Below is a small trained network, with its code and all its weights. Each question gives an input and a target symbol and asks what happens when units are switched off, that is, made to give their printed mean instead of their output.

import numpy as np


def w(rows, s, z=0):
    codes = np.array(rows[::2]) - 128.0
    scale = np.full(codes.shape[1], s)
    scale[-1] = z or s
    return codes * scale


def f(y):
    return y / 2 * (1 + np.tanh(0.7978845608 * (y + 0.044715 * y**3)))


def softmax(a):
    e = np.exp(a - a.max(-1, keepdims=True))
    return e / e.sum(-1, keepdims=True)


def log_softmax(a):
    a = a - a.max(-1, keepdims=True)
    return a - np.log(np.exp(a).sum(-1, keepdims=True))


def net(x, mask):
    ids = ['αγεηθμξψω'.index(c) for c in x.split()]
    T = len(ids)
    res = E[ids] + P[:T]
    u = 0
    for l in range(3):
        q, k, v = (res @ M[l].T for M in (Q, K, V))
        z = softmax(np.where(np.tri(T) > 0, q @ k.T / 3**0.5, -1e9)) @ v
        res = res + np.where(mask[u], z, O[l][:, -1]) @ O[l][:, :-1]
        u += 1
        y = f(res @ A[l][:, :-1].T + A[l][:, -1])
        res = res + np.where(mask[u : u + 4], y, B[l][:, -1]) @ B[l][:, :-1]
        u += 4
    return log_softmax(res[-1] @ U[:, :-1].T + U[:, -1])


Q, K, V, O, A, B = {}, {}, {}, {}, {}, {}
E = w([
[90,50,11],'α',
[114,181,113],'γ',
[145,139,165],'ε',
[84,118,130],'η',
[125,121,163],'θ',
[105,152,187],'μ',
[48,186,132],'ξ',
[152,159,8],'ψ',
[159,154,155],'ω',
],0.017)
P = w([
[181,137,110],'0',
[59,188,82],'1',
[94,187,64],'2',
[104,191,36],'3',
[109,197,11],'4',
[135,217,79],'5',
[94,199,2],'6',
[144,223,111],'7',
],0.0075)
Q[0] = w([
[234,179,207],'L0H0',
[87,64,191],'L0H0',
[103,254,95],'L0H0',
],0.0097)
K[0] = w([
[103,104,93],'L0H0',
[138,255,71],'L0H0',
[242,37,144],'L0H0',
],0.011)
V[0] = w([
[156,106,207],'L0H0',
[12,87,161],'L0H0',
[139,92,169],'L0H0',
],0.011)
O[0] = w([
[106,186,255,3],'L0H0',
[1,114,143,89],'L0H0',
[194,170,99,62],'L0H0',
],0.0091,0.0048)
A[0] = w([
[227,96,156,11],'L0N0',
[254,68,175,216],'L0N1',
[187,149,92,50],'L0N2',
[46,64,118,110],'L0N3',
],0.0075,0.0012)
B[0] = w([
[126,255,165,115],'L0N0',
[167,138,115,138],'L0N1',
[147,62,230,206],'L0N2',
[181,115,73,252],'L0N3',
],0.0084,0.0028)
Q[1] = w([
[81,68,133],'L1H0',
[104,183,223],'L1H0',
[76,202,1],'L1H0',
],0.0076)
K[1] = w([
[154,31,65],'L1H0',
[149,174,149],'L1H0',
[254,132,135],'L1H0',
],0.0076)
V[1] = w([
[254,214,137],'L1H0',
[94,116,155],'L1H0',
[163,69,133],'L1H0',
],0.0079)
O[1] = w([
[139,152,254,181],'L1H0',
[61,242,141,2],'L1H0',
[70,61,129,208],'L1H0',
],0.0091,0.0036)
A[1] = w([
[254,147,51,42],'L1N0',
[153,126,54,90],'L1N1',
[135,207,86,252],'L1N2',
[13,78,176,200],'L1N3',
],0.0064,0.0031)
B[1] = w([
[42,129,202,211],'L1N0',
[170,183,254,253],'L1N1',
[149,104,22,175],'L1N2',
[214,52,83,138],'L1N3',
],0.0076,0.0066)
Q[2] = w([
[184,101,154],'L2H0',
[114,134,166],'L2H0',
[3,127,191],'L2H0',
],0.011)
K[2] = w([
[175,58,178],'L2H0',
[117,98,104],'L2H0',
[5,61,19],'L2H0',
],0.012)
V[2] = w([
[144,83,90],'L2H0',
[44,202,1],'L2H0',
[112,94,214],'L2H0',
],0.0078)
O[2] = w([
[151,10,213,113],'L2H0',
[255,229,134,12],'L2H0',
[89,244,11,168],'L2H0',
],0.0072,0.012)
A[2] = w([
[10,97,186,2],'L2N0',
[110,162,116,87],'L2N1',
[144,211,48,168],'L2N2',
[104,175,204,163],'L2N3',
],0.011,0.0036)
B[2] = w([
[193,137,253,252],'L2N0',
[171,88,106,145],'L2N1',
[210,187,163,170],'L2N2',
[78,143,94,148],'L2N3',
],0.007,0.016)
U = w([
[160,71,106,82],'α',
[47,119,84,254],'γ',
[42,230,194,216],'ε',
[175,215,234,159],'η',
[32,253,119,132],'θ',
[102,244,155,201],'μ',
[228,172,248,34],'ξ',
[91,126,247,19],'ψ',
[18,234,237,39],'ω',
],0.0052,0.0075)

Each question gives the input, a string of symbols that net reads in full, and the target symbol t.
The units are the heads (3 rows each of Q, K, V and O) and the neurons (one row each of A and B). Each row of codes is followed by its name. A weight is (code - 128) times the scale printed after its matrix; where a second scale follows, it is the last column's (O, A, B and U).
mask holds one flag per unit, layer by layer, with each layer's heads first. A switched-off unit (its flag False) gives its mean, the last column of its rows in O or B, instead of its output. The means were averaged over made-up inputs and are rounded, as every weight is.
A unit's drop is (log p(t) with every unit on - log p(t) with that unit switched off) / (log p(t) with every unit on - log p(t) with every unit switched off).
The circuit of an input: a set's keep is (log p(t) with only the set's units on - log p(t) with every unit switched off) / (log p(t) with every unit on - log p(t) with every unit switched off). Starting from the 12 units with the biggest drops (on a tie, the unit counted first), units are removed one at a time, each time the one whose removal leaves the highest keep (on an exact tie, the one counted first), for as long as the keep stays at least 0.8.
circuit, biggest first: the units of the circuit, biggest drop first
top k neurons: the k neurons with the biggest drops, biggest first
top k neurons in layer l: the k neurons of layer l with the biggest drops, biggest first
input ψ ω γ, target ψ: circuit, biggest first : L0H0; L1H0; L2H0; L0N2
input ξ μ θ, target ξ: circuit, biggest first : L2H0; L1H0; L0H0
input ω η ω θ θ ω, target ω: circuit, biggest first : L0H0; L1H0; L2H0; L2N0
input α μ α, target α: circuit, biggest first : L2H0; L1H0; L0H0
input α α ω, target α: top neuron : L2N0
input ξ μ η ξ ξ, target ξ: circuit, biggest first : L2H0; L1H0; L2N2
input γ α γ α ω α γ η, target γ: circuit, biggest first : L0H0; L2N0; L1H0
input η ε ξ α γ, target η: circuit, biggest first : L2H0; L1H0
input ψ α γ ε, target ψ: circuit, biggest first : L0H0; L2H0; L1H0
input ψ ψ ψ α ξ η ω, target ψ: top 4 neurons : L2N0; L0N2; L0N1; L1N2
input ψ α μ α γ θ μ ψ, target ψ: circuit, biggest first : L0H0; L1H0; L2H0
input γ ε ψ ε α γ μ, target γ: circuit, biggest first : L2N0; L1N0; L1N1
input γ μ γ α ψ ψ ξ θ, target γ: circuit, biggest first : L0H0; L2N0
input ε η ε α α θ α θ, target γ: top 2 neurons : L1N1; L2N1
input ψ α γ ε γ α μ, target ψ: top 3 neurons in layer 1 : L1N3; L1N0; L1N2
input ψ γ α γ α η ψ, target ψ: top 3 neurons : L2N0; L0N2; L0N1
input ξ θ ε η, target η: top 3 neurons : L0N2; L2N2; L1N1
input η ψ μ γ γ ψ ξ ψ, target η: top neuron : L2N2
input ψ α μ η ω ξ, target ψ: top 2 neurons in layer 0 : L0N1; L0N2
input ψ α ε ω θ, target ψ: top neuron in layer 1 : L1N2
input ψ ω ξ, target ψ: top 2 neurons in layer 1 : L1N3; L1N0
